Below is a small trained network, with its code and all its weights. Each question gives an input and a target symbol and asks what happens when units are switched off, that is, made to give their printed mean instead of their output.

import numpy as np


def w(rows, s, z=0):
    codes = np.array(rows[::2]) - 128.0
    scale = np.full(codes.shape[1], s)
    scale[-1] = z or s
    return codes * scale


def norm(h):
    return h / np.sqrt((h * h).mean(-1, keepdims=True) + 1e-5)


def f(y):
    return y / 2 * (1 + np.tanh(0.7978845608 * (y + 0.044715 * y**3)))


def softmax(a):
    e = np.exp(a - a.max(-1, keepdims=True))
    return e / e.sum(-1, keepdims=True)


def log_softmax(a):
    a = a - a.max(-1, keepdims=True)
    return a - np.log(np.exp(a).sum(-1, keepdims=True))


def net(x, mask):
    ids = ['αβεζθξστψ'.index(c) for c in x.split()]
    T = len(ids)
    res = E[ids] + P[:T]
    u = 0
    for l in range(2):
        q, k, v = (norm(res) @ M[l].T for M in (Q, K, V))
        z = softmax(np.where(np.tri(T) > 0, q @ k.T / 4**0.5, -1e9)) @ v
        res = res + np.where(mask[u], z, O[l][:, -1]) @ O[l][:, :-1]
        u += 1
        y = f(norm(res) @ A[l][:, :-1].T + A[l][:, -1])
        res = res + np.where(mask[u : u + 8], y, B[l][:, -1]) @ B[l][:, :-1]
        u += 8
    return log_softmax(norm(res)[-1] @ U[:, :-1].T + U[:, -1])


Q, K, V, O, A, B = {}, {}, {}, {}, {}, {}
E = w([
[162,109,97,148],'α',
[64,157,143,143],'β',
[153,135,168,150],'ε',
[132,83,76,139],'ζ',
[106,208,5,93],'θ',
[152,135,170,150],'ξ',
[154,174,73,90],'σ',
[90,71,102,133],'τ',
[114,132,142,38],'ψ',
],0.029)
P = w([
[148,247,53,63],'0',
[116,218,68,101],'1',
[113,202,79,124],'2',
[117,191,92,138],'3',
[123,182,104,151],'4',
[129,171,114,161],'5',
[130,160,124,175],'6',
[131,146,134,186],'7',
[136,131,150,187],'8',
[139,117,170,186],'9',
[145,96,188,186],'10',
[137,82,201,183],'11',
],0.013)
Q[0] = w([
[150,140,69,173],'L0H1',
[71,169,91,148],'L0H1',
[141,148,121,3],'L0H1',
[163,114,107,174],'L0H1',
],0.044)
K[0] = w([
[141,110,54,233],'L0H1',
[49,202,95,186],'L0H1',
[142,250,69,2],'L0H1',
[159,70,110,188],'L0H1',
],0.028)
V[0] = w([
[106,79,156,88],'L0H1',
[200,224,83,254],'L0H1',
[106,135,107,97],'L0H1',
[171,64,211,182],'L0H1',
],0.0089)
O[0] = w([
[121,140,94,183,80],'L0H1',
[112,69,244,2,253],'L0H1',
[148,153,96,140,110],'L0H1',
[70,74,175,161,137],'L0H1',
],0.013,0.0075)
A[0] = w([
[157,92,141,158,47],'L0N1',
[209,193,134,216,3],'L0N2',
[95,5,33,68,106],'L0N3',
[116,192,174,140,120],'L0N4',
[14,170,111,106,18],'L0N5',
[59,182,143,141,42],'L0N6',
[126,51,43,121,90],'L0N7',
[61,125,69,81,173],'L0N8',
],0.029,0.0067)
B[0] = w([
[79,123,127,96,150],'L0N1',
[78,166,26,190,171],'L0N2',
[169,7,91,114,252],'L0N3',
[116,153,183,175,254],'L0N4',
[43,68,190,54,225],'L0N5',
[106,78,96,90,199],'L0N6',
[174,122,122,253,206],'L0N7',
[200,183,158,92,238],'L0N8',
],0.036,0.0068)
Q[1] = w([
[137,44,139,161],'L1H1',
[156,4,200,231],'L1H1',
[166,130,72,137],'L1H1',
[184,231,65,157],'L1H1',
],0.029)
K[1] = w([
[74,96,134,198],'L1H1',
[3,47,95,232],'L1H1',
[113,187,112,169],'L1H1',
[132,225,53,103],'L1H1',
],0.026)
V[1] = w([
[160,114,65,124],'L1H1',
[7,122,76,49],'L1H1',
[167,98,206,156],'L1H1',
[136,13,101,84],'L1H1',
],0.022)
O[1] = w([
[136,138,35,73,62],'L1H1',
[186,206,240,35,77],'L1H1',
[120,111,129,255,249],'L1H1',
[226,226,67,170,200],'L1H1',
],0.016,0.011)
A[1] = w([
[136,238,143,100,146],'L1N1',
[138,54,136,138,226],'L1N2',
[162,156,86,60,73],'L1N3',
[202,199,84,163,65],'L1N4',
[81,180,137,31,50],'L1N5',
[33,246,155,90,152],'L1N6',
[226,85,146,120,126],'L1N7',
[1,104,64,84,255],'L1N8',
],0.028,0.005)
B[1] = w([
[155,219,63,146,197],'L1N1',
[131,112,170,174,254],'L1N2',
[160,155,172,232,170],'L1N3',
[184,63,140,129,210],'L1N4',
[217,67,119,138,212],'L1N5',
[2,77,122,58,226],'L1N6',
[72,188,124,117,226],'L1N7',
[7,155,102,172,187],'L1N8',
],0.044,0.011)
U = w([
[64,160,38,158,126],'α',
[149,105,140,74,254],'β',
[133,146,151,153,83],'ε',
[135,134,144,141,95],'ζ',
[92,254,160,112,97],'θ',
[98,112,182,178,99],'ξ',
[186,195,105,108,252],'σ',
[173,18,54,120,128],'τ',
[122,130,143,152,65],'ψ',
],0.018,0.0082)

Each question gives the input, a string of symbols that net reads in full, and the target symbol t.
The units are the heads (4 rows each of Q, K, V and O) and the neurons (one row each of A and B). Each row of codes is followed by its name. A weight is (code - 128) times the scale printed after its matrix; where a second scale follows, it is the last column's (O, A, B and U).
mask holds one flag per unit, layer by layer, with each layer's heads first. A switched-off unit (its flag False) gives its mean, the last column of its rows in O or B, instead of its output. The means were averaged over made-up inputs and are rounded, as every weight is.
A unit's drop is (log p(t) with every unit on - log p(t) with that unit switched off) / (log p(t) with every unit on - log p(t) with every unit switched off).
The circuit of an input: a set's keep is (log p(t) with only the set's units on - log p(t) with every unit switched off) / (log p(t) with every unit on - log p(t) with every unit switched off). Starting from the 12 units with the biggest drops (on a tie, the unit counted first), units are removed one at a time, each time the one whose removal leaves the highest keep (on an exact tie, the one counted first), for as long as the keep stays at least 0.8.
circuit, biggest first: the units of the circuit, biggest drop first
most important unit: the unit with the biggest drop
top k neurons: the k neurons with the biggest drops, biggest first
k most important neurons of layer l: the k neurons of layer l with the biggest drops, biggest first
input α ξ α ε ξ ξ ξ β ψ τ, target τ: 2 most important neurons of layer 0 : L0N3, L0N4
input ξ β ξ α σ α α, target σ: 3 most important neurons of layer 0 : L0N3, L0N7, L0N4
input τ ξ ξ ζ ξ σ β ξ ξ ξ ζ ε, target τ: 2 most important neurons of layer 0 : L0N6, L0N3
input α α ζ ζ ξ, target τ: top 3 neurons : L0N5, L0N6, L0N7
input β α ε, target σ: 2 most important neurons of layer 1 : L1N1, L1N4
input ζ α α, target σ: circuit, biggest first : L1H1, L0N4
input τ β ξ ε β ξ ξ σ, target σ: most important neuron of layer 0 : L0N4
input α ζ ζ β ξ τ α ξ ξ ξ β ξ, target θ: 3 most important neurons of layer 0 : L0N3, L0N6, L0N2
input ξ ξ ξ ξ ζ β ψ β τ τ α, target α: top 2 neurons : L0N3, L0N4
input ξ ξ σ ξ θ ξ ε θ β, target β: top 3 neurons : L0N3, L0N4, L0N6
input ξ σ α ζ α, target τ: 2 most important neurons of layer 0 : L0N5, L0N3
input α β ξ ξ ζ ε, target τ: top 4 neurons : L0N5, L0N8, L0N6, L0N7
input ζ ξ β θ ξ ε ξ ξ ξ β α β, target α: top 3 neurons : L0N8, L1N8, L0N5
input ξ θ ξ ξ ε ξ β β β α ξ, target σ: 4 most important neurons of layer 0 : L0N6, L0N3, L0N5, L0N8
input θ β ξ ψ, target α: 2 most important neurons of layer 0 : L0N2, L0N3
input σ ξ ξ α ξ ξ α ε ξ ζ α, target τ: circuit, biggest first : L1H1, L1N4
input ξ ξ ξ α β ξ ζ τ α ζ β σ, target σ: top 2 neurons : L0N7, L0N4
input ξ ξ ζ ξ α ξ ξ ζ, target τ: most important unit : L0N3
input ξ β α ξ, target σ: 3 most important neurons of layer 0 : L0N7, L0N6, L0N5
input α β τ α, target α: circuit, biggest first : L0N3, L1H1, L1N7
input α ξ α θ ξ ξ ψ β β α, target θ: 4 most important neurons of layer 0 : L0N4, L0N7, L0N3, L0N5
input β ε τ, target τ: most important unit : L0N7
